-2; -18; 6
13; 2; -16
-7; -20; 1
14; -22; 0
-15; -3; -20
40; 8; -20
-9; 5; -12
-17; 6; 17
27; 5; 9
-18; 7; 10
->
6; -18; -2
-16; 2; 13
1; -20; -7
0; -22; 14
-20; -3; -15
-20; 8; 40
-12; 5; -9
17; 6; -17
9; 5; 27
10; 7; -18

-9; -32; -24; -15; -12; -20; 29
21; -18; 19; -14; -43; 23; 43
-44; 20; 15; -36; 43; -11; 34
33; 5; -35; -16; -37; 12; 29
-27; 25; 12; -36; 35; 21; -20
-1; 39; 2; -24; -15; -30; 6
-40; -35; -36; -23; 27; -20; -37
-24; -37; -40; -4; 20; -29; -11
-38; -44; 44; -30; 45; 3; 37
->
29; -20; -12; -15; -24; -32; -9
43; 23; -43; -14; 19; -18; 21
34; -11; 43; -36; 15; 20; -44
29; 12; -37; -16; -35; 5; 33
-20; 21; 35; -36; 12; 25; -27
6; -30; -15; -24; 2; 39; -1
-37; -20; 27; -23; -36; -35; -40
-11; -29; 20; -4; -40; -37; -24
37; 3; 45; -30; 44; -44; -38

4; 11; -8; -22; 0; 1; -9; 2; 1; -8; -10; 4; -1
-7; 19; -25; -22; 7; 3; -8; 10; 2; -16; -42; 4; -5
17; 14; -6; -37; -5; -2; -16; -3; 3; -10; -1; 6; 2
->
-1; 4; -10; -8; 1; 2; -9; 1; 0; -22; -8; 11; 4
-5; 4; -42; -16; 2; 10; -8; 3; 7; -22; -25; 19; -7
2; 6; -1; -10; 3; -3; -16; -2; -5; -37; -6; 14; 17

32; -5; 32; -18
-26; -16; 1; 1
8; 42; 7; 19
->
-18; 32; -5; 32
1; 1; -16; -26
19; 7; 42; 8

2; -12; 14; -9; 18; -24; -8
-3; -11; 27; -5; 24; -21; -4
14; -36; 17; -8; -10; -12; -9
23; -5; 17; -19; 1; -4; 26
6; 19; -2; -1; 8; 26; 5
-7; -8; -3; 7; -21; 4; 1
12; 8; 4; -4; -2; 1; 20
7; -2; 6; 9; -5; -2; 0
-4; 12; 8; 6; 37; 0; 0
14; -4; 7; 6; 14; -3; 6
->
-8; -24; 18; -9; 14; -12; 2
-4; -21; 24; -5; 27; -11; -3
-9; -12; -10; -8; 17; -36; 14
26; -4; 1; -19; 17; -5; 23
5; 26; 8; -1; -2; 19; 6
1; 4; -21; 7; -3; -8; -7
20; 1; -2; -4; 4; 8; 12
0; -2; -5; 9; 6; -2; 7
0; 0; 37; 6; 8; 12; -4
6; -3; 14; 6; 7; -4; 14

-2; 17; -6; -38; 3; 13; -29; 26; 6; -11; 25
-21; -17; 19; -14; -15; -4; 8; 26; 21; -2; 0
3; 7; 1; -19; 33; -14; -2; 34; -10; 5; 41
22; -25; -5; 6; -2; -8; 9; 14; -15; 4; 38
-5; -5; -4; -1; -7; -8; -22; -9; 10; 33; 21
-11; -16; -35; 6; 19; 6; -13; -14; 8; -10; -8
-12; -40; -8; -10; 5; -4; -2; 2; 12; 8; 6
-18; 20; 23; 3; 1; 5; 20; -11; 0; 6; -24
->
25; -11; 6; 26; -29; 13; 3; -38; -6; 17; -2
0; -2; 21; 26; 8; -4; -15; -14; 19; -17; -21
41; 5; -10; 34; -2; -14; 33; -19; 1; 7; 3
38; 4; -15; 14; 9; -8; -2; 6; -5; -25; 22
21; 33; 10; -9; -22; -8; -7; -1; -4; -5; -5
-8; -10; 8; -14; -13; 6; 19; 6; -35; -16; -11
6; 8; 12; 2; -2; -4; 5; -10; -8; -40; -12
-24; 6; 0; -11; 20; 5; 1; 3; 23; 20; -18

33; -7; -2; 11; -8; 5; 8; 9; -7
40; 18; -41; -9; -13; 2; 4; -4; 4
-5; -15; 20; -9; 7; -11; -16; 8; -18
29; 14; -23; 14; -26; -9; 18; -22; 1
-24; 2; 12; 2; -1; 7; 15; -6; 9
-1; -5; 14; -6; 14; -4; -15; 6; -20
->
-7; 9; 8; 5; -8; 11; -2; -7; 33
4; -4; 4; 2; -13; -9; -41; 18; 40
-18; 8; -16; -11; 7; -9; 20; -15; -5
1; -22; 18; -9; -26; 14; -23; 14; 29
9; -6; 15; 7; -1; 2; 12; 2; -24
-20; 6; -15; -4; 14; -6; 14; -5; -1

22; 8; 1; -14; -1; -2; -4; -8; -17; -2; -9; -22; 12
42; -13; 5; -5; 8; 13; 1; 25; 0; -8; -8; -13; 0
33; -2; -9; -7; -7; 12; 10; 28; 10; 17; -3; 3; 7
-9; -21; -3; -2; 15; -7; -18; -18; -5; -14; 1; -30; 6
15; -5; -1; -11; -4; 6; 5; 1; 6; -15; -9; 8; 9
->
12; -22; -9; -2; -17; -8; -4; -2; -1; -14; 1; 8; 22
0; -13; -8; -8; 0; 25; 1; 13; 8; -5; 5; -13; 42
7; 3; -3; 17; 10; 28; 10; 12; -7; -7; -9; -2; 33
6; -30; 1; -14; -5; -18; -18; -7; 15; -2; -3; -21; -9
9; 8; -9; -15; 6; 1; 5; 6; -4; -11; -1; -5; 15

-9; 13; 9; 27; -17; 15; 13; 40
-14; 7; 5; 2; 15; -12; -4; 18
->
40; 13; 15; -17; 27; 9; 13; -9
18; -4; -12; 15; 2; 5; 7; -14
